Below is a small trained network, with its code and all its weights. Each question gives an input and a target symbol and asks what happens when units are switched off, that is, made to give their printed mean instead of their output.

import numpy as np


def w(rows, s, z=0):
    codes = np.array(rows[::2]) - 128.0
    scale = np.full(codes.shape[1], s)
    scale[-1] = z or s
    return codes * scale


def f(y):
    return np.maximum(y, 0)


def softmax(a):
    e = np.exp(a - a.max(-1, keepdims=True))
    return e / e.sum(-1, keepdims=True)


def log_softmax(a):
    a = a - a.max(-1, keepdims=True)
    return a - np.log(np.exp(a).sum(-1, keepdims=True))


def net(x, mask):
    ids = ['αδεσψω'.index(c) for c in x.split()]
    T = len(ids)
    res = E[ids] + P[:T]
    r = res
    for j in range(2):
        rows = slice(2 * j, 2 * j + 2)
        q, k, v = (r @ M[0][rows].T for M in (Q, K, V))
        z = softmax(np.where(np.tri(T) > 0, q @ k.T / 2**0.5, -1e9)) @ v
        o = O[0][rows]
        res = res + np.where(mask[j], z, o[:, -1]) @ o[:, :-1]
    y = f(res @ A[0][:, :-1].T + A[0][:, -1])
    res = res + np.where(mask[2:10], y, B[0][:, -1]) @ B[0][:, :-1]
    return log_softmax(res[-1] @ U[:, :-1].T + U[:, -1])


Q, K, V, O, A, B = {}, {}, {}, {}, {}, {}
E = w([
[62,139,109,103,66,158],'α',
[122,204,102,111,251,123],'δ',
[130,148,89,192,98,96],'ε',
[27,107,202,167,157,178],'σ',
[118,71,77,126,193,217],'ψ',
[138,191,166,128,75,241],'ω',
],0.013)
P = w([
[44,3,117,98,158,70],'0',
[69,185,70,135,185,156],'1',
[167,131,172,84,112,118],'2',
[67,188,58,127,169,166],'3',
[171,139,160,85,96,114],'4',
[66,181,50,140,164,171],'5',
[167,130,153,82,88,115],'6',
[67,185,45,129,152,176],'7',
[174,134,153,87,76,120],'8',
[69,181,38,128,153,181],'9',
[172,121,145,87,71,117],'10',
[66,176,35,131,149,174],'11',
],0.011)
Q[0] = w([
[65,150,36,156,144,127],'H1',
[50,114,50,165,102,232],'H1',
[255,47,217,86,130,56],'H2',
[185,154,196,9,54,101],'H2',
],0.0094)
K[0] = w([
[95,55,47,109,199,43],'H1',
[79,3,126,130,135,46],'H1',
[204,250,85,163,87,217],'H2',
[149,200,140,29,59,98],'H2',
],0.011)
V[0] = w([
[145,180,124,49,32,219],'H1',
[138,244,126,114,174,122],'H1',
[100,172,210,123,254,221],'H2',
[147,63,46,117,157,168],'H2',
],0.0099)
O[0] = w([
[71,254,140,211,197,152,45],'H1',
[42,73,214,107,116,48,2],'H1',
[125,9,119,211,242,96,189],'H2',
[134,118,80,239,26,58,171],'H2',
],0.0084,0.0081)
A[0] = w([
[64,194,63,199,111,177,94],'N1',
[1,101,142,69,142,135,233],'N2',
[19,60,189,159,48,167,52],'N3',
[68,159,226,170,107,114,94],'N4',
[29,148,133,134,107,56,215],'N5',
[202,169,218,145,121,20,228],'N6',
[115,67,236,150,95,191,139],'N7',
[223,119,185,95,86,48,2],'N8',
],0.0092,0.0047)
B[0] = w([
[137,209,238,146,183,87,254],'N1',
[97,164,120,9,104,63,208],'N2',
[200,111,227,54,102,47,174],'N3',
[198,51,151,155,109,136,171],'N4',
[126,36,2,36,91,143,161],'N5',
[37,155,91,244,74,126,148],'N6',
[230,130,238,166,181,202,194],'N7',
[170,158,93,230,121,69,132],'N8',
],0.0093,0.008)
U = w([
[152,181,136,150,168,185,51],'α',
[165,51,39,136,163,253,159],'δ',
[152,145,81,2,71,191,81],'ε',
[53,106,89,98,229,59,124],'σ',
[130,85,137,253,22,82,254],'ψ',
[195,42,178,120,89,82,50],'ω',
],0.0072,0.0038)

Each question gives the input, a string of symbols that net reads in full, and the target symbol t.
The units are the heads (2 rows each of Q, K, V and O) and the neurons (one row each of A and B). Each row of codes is followed by its name. A weight is (code - 128) times the scale printed after its matrix; where a second scale follows, it is the last column's (O, A, B and U).
mask holds one flag per unit, heads first, then neurons. A switched-off unit (its flag False) gives its mean, the last column of its rows in O or B, instead of its output. The means were averaged over made-up inputs and are rounded, as every weight is.
A unit's drop is (log p(t) with every unit on - log p(t) with that unit switched off) / (log p(t) with every unit on - log p(t) with every unit switched off).
The circuit of an input: a set's keep is (log p(t) with only the set's units on - log p(t) with every unit switched off) / (log p(t) with every unit on - log p(t) with every unit switched off). Starting from all 10 units, units are removed one at a time, each time the one whose removal leaves the highest keep (on an exact tie, the one counted first), for as long as the keep stays at least 0.8.
circuit, biggest first: the units of the circuit, biggest drop first
k most important neurons: the k neurons with the biggest drops, biggest first
which heads matter: for each layer, one digit per head in row order, 1 if its drop is at least 0.15 and else 0, layers parted by /
drop of u: that unit's drop, to one decimal
input ω σ σ ε α σ α δ α σ, target σ: circuit, biggest first => H2; H1
input σ α σ σ σ ω α σ ψ ω, target δ: which heads matter => 11
input δ ψ ε ε δ σ σ ε ψ σ σ ω, target ω: circuit, biggest first => H1; N3
input ε σ α ε δ, target σ: circuit, biggest first => H1; N7
input σ σ σ ε δ, target σ: circuit, biggest first => H1; H2
input ψ δ α ε ω δ ε σ σ ε, target ψ: which heads matter => 01
input ω ω δ σ ε α σ σ α δ σ ε, target σ: circuit, biggest first => H1; H2
input σ α σ σ α, target ε: most important neuron => N1
input σ σ δ ε, target δ: circuit, biggest first => H1; H2; N1
input ω α α ε, target σ: which heads matter => 10
input δ α ε ψ σ σ ε σ, target ω: which heads matter => 10
input ψ σ σ δ, target ψ: which heads matter => 01
input α σ α ε ε σ ε σ α α ω, target α: which heads matter => 11
input δ α δ σ σ σ σ ε, target ω: circuit, biggest first => H1
input ψ σ ω σ α α, target ψ: drop of N4 => 0.0
input ψ σ σ α α δ α, target ε: drop of H2 => 0.7
input α ε σ α, target α: drop of H1 => 1.0
